Small tables with named rows and columns. After each table, cells are looked up by row and column.

Kabo:
|  | Datoti | Lume | Pavut | Kon | Nipudur |
|---|---|---|---|---|---|
| Feto | 29251 | 59955 | 20382 | 62425 | 44447 |
| Mosasi | 66871 | 16792 | 85783 | 26101 | 41581 |
| Loledu | 46585 | 31974 | 52031 | 38924 | 46484 |
| Tinuv | 25150 | 80156 | 16888 | 59705 | 52837 |
| Fozo | 61964 | 20897 | 63044 | 31052 | 43270 |
| Dobuguz | 51580 | 53096 | 32468 | 46626 | 45671 |

Datoti of Feto = 29251
Pavut of Feto = 20382
Lume of Dobuguz = 53096
Kon of Fozo = 31052
Kon of Feto = 62425
Lume of Feto = 59955
Kon of Dobuguz = 46626
Datoti of Loledu = 46585
Lume of Loledu = 31974
Datoti of Tinuv = 25150
Pavut of Loledu = 52031
Kon of Loledu = 38924
Datoti of Fozo = 61964
Lume of Tinuv = 80156
Kon of Tinuv = 59705
Nipudur of Mosasi = 41581
Pavut of Mosasi = 85783
Nipudur of Loledu = 46484
Kon of Mosasi = 26101
Pavut of Fozo = 63044

Kodom.tsv
	Fip	Dase	Zalel	Vez	Ladusi
Fom	5.58	4.27	5.36	3.83	4.77
Regeve	1.26	9.19	4.93	4.95	3.33
Pez	4.44	2.87	5.45	7.63	2.75
Parabep	3.77	5.08	2.79	6.64	3.64
Puvofe	3.75	3.47	7.62	1.31	5.24
Buva	4.62	5.03	7.34	3.33	4.10
Pesedes	7.68	8.67	3.18	7.26	2.71
Zemo	9.27	5.07	5.29	6.74	2.96
Zus	3.50	0.67	4.88	3.13	6.65
Mekeve	6.65	5.24	6.18	1.27	6.39

Zus, Ladusi: 6.65
Buva, Dase: 5.03
Parabep, Fip: 3.77
Regeve, Fip: 1.26
Mekeve, Ladusi: 6.39
Regeve, Zalel: 4.93
Mekeve, Fip: 6.65
Zemo, Fip: 9.27
Pesedes, Dase: 8.67
Zus, Fip: 3.50
Zus, Vez: 3.13
Mekeve, Dase: 5.24
Zemo, Zalel: 5.29
Zemo, Vez: 6.74
Fom, Ladusi: 4.77
Pez, Zalel: 5.45
Mekeve, Vez: 1.27
Which row has the largest Ladusi? Zus

Table Fuvole
         Zol  Daf  Gasite  Podu  Tofevod  Tagusuz  Zigepos  Sagazu  Daperir  Ketopi
Mur      135  183     247   179      233      109       43     159      109      37
Rodisad  208  171     135   108       95      219      175     202      177     185
Sed      155  141     124   141      187      143       84     126      104     187
Fupatov  201  176     152   118      103      210      174     203      179     163

Tagusuz of Mur: 109
Ketopi of Fupatov: 163
Daf of Mur: 183
Gasite of Fupatov: 152
Daperir of Rodisad: 177
Daperir of Mur: 109
Zigepos of Mur: 43
Gasite of Sed: 124
Tagusuz of Fupatov: 210
Sagazu of Sed: 126
Sagazu of Mur: 159

Table Vuk
       Varemo  Guneruf    Tem    Vuf  Dezeda    Ruk
Davof   36.53    33.35  29.26  52.89   14.62  39.73
Tef     32.71    87.58  46.53  45.65   87.92  44.06
Vaz     32.55    38.81  54.99  25.68   31.58  38.26
Pas     33.96    87.93  38.52  21.14   75.73  51.66
Kedad   58.78     5.60  44.05  61.04   30.08  31.06

What is the Guneruf of Vaz in Vuk?
38.81
What is the Vuf of Vaz in Vuk?
25.68
What is the Guneruf of Davof in Vuk?
33.35
What is the Tem of Tef in Vuk?
46.53
What is the Dezeda of Kedad in Vuk?
30.08
What is the Tem of Vaz in Vuk?
54.99
What is the Varemo of Kedad in Vuk?
58.78
What is the Ruk of Kedad in Vuk?
31.06
What is the Dezeda of Davof in Vuk?
14.62
What is the Ruk of Pas in Vuk?
51.66
What is the Ruk of Tef in Vuk?
44.06
What is the Ruk of Vaz in Vuk?
38.26
What is the Guneruf of Kedad in Vuk?
5.60

Fiz.tsv
	Zaz	Silur	Meval
Tolagu	140	199	101
Kun	152	178	133
Sasase	137	96	43
Sofi	211	133	184

Sasase, Silur -> 96
Tolagu, Silur -> 199
Tolagu, Meval -> 101
Tolagu, Zaz -> 140
Kun, Zaz -> 152
Sasase, Zaz -> 137
Sofi, Meval -> 184
Sasase, Meval -> 43
Sofi, Silur -> 133

Febe
cols = Nofa, Duzozu, Risipu, Rav, Veg, Gesesag
Rego: [-32343, -86782, -42421, -68815, -19162, 94898]
Soloz: [-5922, -58966, -21418, -35031, -2592, 58402]
Fosuzi: [23474, 38906, -2752, 16129, -26548, -56832]
Ges: [86743, 50701, 14596, 8459, 3910, -43275]
Posedu: [-21272, -15506, -19820, 8256, 18625, 9155]
Desopok: [21819, 1566, -45250, 6266, -22931, 45609]

What is the Rav of Rego in Febe? -68815
What is the Risipu of Ges in Febe? 14596
What is the Rav of Posedu in Febe? 8256
What is the Veg of Fosuzi in Febe? -26548
What is the Risipu of Desopok in Febe? -45250
What is the Duzozu of Desopok in Febe? 1566
What is the Duzozu of Rego in Febe? -86782
What is the Veg of Soloz in Febe? -2592
What is the Nofa of Rego in Febe? -32343
What is the Nofa of Fosuzi in Febe? 23474
What is the Rav of Desopok in Febe? 6266
What is the Nofa of Posedu in Febe? -21272
What is the Risipu of Soloz in Febe? -21418
What is the Gesesag of Desopok in Febe? 45609
What is the Veg of Desopok in Febe? -22931
What is the Gesesag of Fosuzi in Febe? -56832
What is the Gesesag of Posedu in Febe? 9155
Which row has the largest Rav? Fosuzi

Table Gosonu
|  | Danad | Budosil | Fezigi | Riner |
|---|---|---|---|---|
| Rap | 6.070 | 6.321 | 4.508 | 1.662 |
| Ful | 6.442 | 3.130 | 4.133 | 5.953 |
| Suzota | 4.327 | 3.904 | 5.803 | 6.353 |
| Dunor | 5.706 | 5.646 | 4.189 | 6.557 |
| Lovaruk | 6.654 | 4.664 | 4.616 | 4.884 |
| Poger | 3.340 | 3.179 | 6.987 | 7.085 |
| Bego | 4.726 | 3.699 | 4.242 | 5.188 |
| Metu | 6.582 | 6.677 | 2.937 | 3.241 |
| Gaz | 3.984 | 4.862 | 7.711 | 6.310 |

What is the Danad of Ful in Gosonu?
6.442
What is the Riner of Gaz in Gosonu?
6.310
What is the Danad of Dunor in Gosonu?
5.706
What is the Budosil of Gaz in Gosonu?
4.862
What is the Riner of Poger in Gosonu?
7.085
What is the Budosil of Poger in Gosonu?
3.179
What is the Fezigi of Rap in Gosonu?
4.508

